Below is a small trained network, with its code and all its weights. Each question gives an input and a class and asks what happens when units are switched off, that is, made to give their printed mean instead of their output.

import numpy as np


def w(rows, s, z=0):
    codes = np.array(rows[::2]) - 128.0
    scale = np.full(codes.shape[1], s)
    scale[-1] = z or s
    return codes * scale


def f(y):
    return y / 2 * (1 + np.tanh(0.7978845608 * (y + 0.044715 * y**3)))


def log_softmax(a):
    a = a - a.max(-1, keepdims=True)
    return a - np.log(np.exp(a).sum(-1, keepdims=True))


def net(x, mask):
    res = np.array(x, float).reshape(1, 3) / 4 @ E
    y = f(res @ A[0][:, :-1].T + A[0][:, -1])
    res = res + np.where(mask, y, B[0][:, -1]) @ B[0][:, :-1]
    return log_softmax(res[-1] @ U[:, :-1].T + U[:, -1])


A, B = {}, {}
E = w([
[184,143,9,224,160,96,158,35,197,180],'x0',
[151,78,201,54,142,255,82,68,141,191],'x1',
[2,182,162,182,148,125,62,132,115,215],'x2',
],0.0077)
A[0] = w([
[112,127,125,107,123,122,110,135,123,115,154],'n1',
[168,119,111,109,128,98,147,144,128,83,163],'n2',
[206,111,89,120,151,107,133,122,149,96,111],'n3',
[56,141,82,185,125,70,130,137,129,140,227],'n4',
[49,130,163,120,121,89,140,141,135,110,229],'n5',
[120,115,114,127,158,99,93,162,136,115,170],'n6',
[69,126,246,61,122,172,113,169,114,117,242],'n7',
[177,112,181,52,124,204,131,119,128,121,235],'n8',
[127,107,115,118,128,115,128,142,136,132,29],'n9',
[187,140,56,153,119,107,145,114,124,130,186],'n10',
[122,90,129,117,126,119,123,119,126,128,5],'n11',
[147,123,83,179,142,141,117,96,148,159,116],'n12',
[82,113,170,147,169,140,83,120,152,150,185],'n13',
],0.014,0.0029)
B[0] = w([
[120,127,158,162,111,133,101,117,116,114,140],'n1',
[117,108,134,136,129,97,156,244,154,138,170],'n2',
[158,133,42,99,87,103,178,114,128,105,180],'n3',
[5,150,175,189,140,140,111,108,121,129,208],'n4',
[94,132,163,138,149,124,126,212,119,128,185],'n5',
[125,120,136,178,127,104,124,146,115,148,144],'n6',
[101,80,145,180,221,162,103,67,215,162,250],'n7',
[57,76,154,130,186,168,111,83,186,199,212],'n8',
[164,215,153,121,103,98,90,75,98,110,123],'n9',
[184,70,103,131,128,78,177,80,182,95,190],'n10',
[148,176,132,147,73,151,66,45,82,87,123],'n11',
[69,135,136,90,126,168,114,47,118,173,177],'n12',
[45,107,105,85,110,134,184,165,129,149,181],'n13',
],0.014,0.017)
U = w([
[92,180,173,148,117,116,75,216,76,119,164],'0',
[179,159,146,115,97,140,72,134,92,135,8],'1',
[146,199,126,69,84,143,65,134,109,100,2],'2',
[255,103,56,61,44,103,138,145,146,75,196],'3',
[104,107,153,156,198,156,55,40,201,166,219],'4',
[66,173,103,117,73,122,141,101,107,151,61],'5',
[121,137,100,160,92,74,143,121,149,88,44],'6',
[166,138,120,107,100,134,44,131,48,124,11],'7',
],0.0085,0.0025)

Each question gives the input, the list of numbers given to net, and the class t.
The units are the neurons (one row each of A and B). Each row of codes is followed by its name. A weight is (code - 128) times the scale printed after its matrix; where a second scale follows, it is the last column's (A, B and U).
mask holds one flag per neuron, in row order. A switched-off neuron (its flag False) gives its mean, the last column of its row in B, instead of its output. The means were averaged over made-up inputs and are rounded, as every weight is.
A unit's drop is (log p(t) with every unit on - log p(t) with that unit switched off) / (log p(t) with every unit on - log p(t) with every unit switched off).
The circuit of an input: a set's keep is (log p(t) with only the set's units on - log p(t) with every unit switched off) / (log p(t) with every unit on - log p(t) with every unit switched off). Starting from the 12 units with the biggest drops (on a tie, the unit counted first), units are removed one at a time, each time the one whose removal leaves the highest keep (on an exact tie, the one counted first), for as long as the keep stays at least 0.8.
units of the circuit, in order: the units of the circuit, biggest drop first
k most important neurons: the k neurons with the biggest drops, biggest first
drop of u: that unit's drop, to one decimal
input [4,-3,0], class 5: most important neuron => [n7]
input [3,3,-7], class 3: units of the circuit, in order => [n7, n3]
input [4,3,-7], class 3: units of the circuit, in order => [n7, n3]
input [5,-2,-2], class 3: 2 most important neurons => [n7, n8]
input [2,1,-3], class 3: 2 most important neurons => [n7, n4]
input [0,-1,-3], class 3: 2 most important neurons => [n7, n4]
input [-1,-2,6], class 0: drop of n7 => 0.1
input [1,-2,3], class 0: drop of n7 => 0.6
input [3,0,5], class 5: drop of n8 => 0.3
input [1,-5,0], class 6: drop of n10 => 0.1
input [1,-3,-2], class 3: 2 most important neurons => [n7, n8]
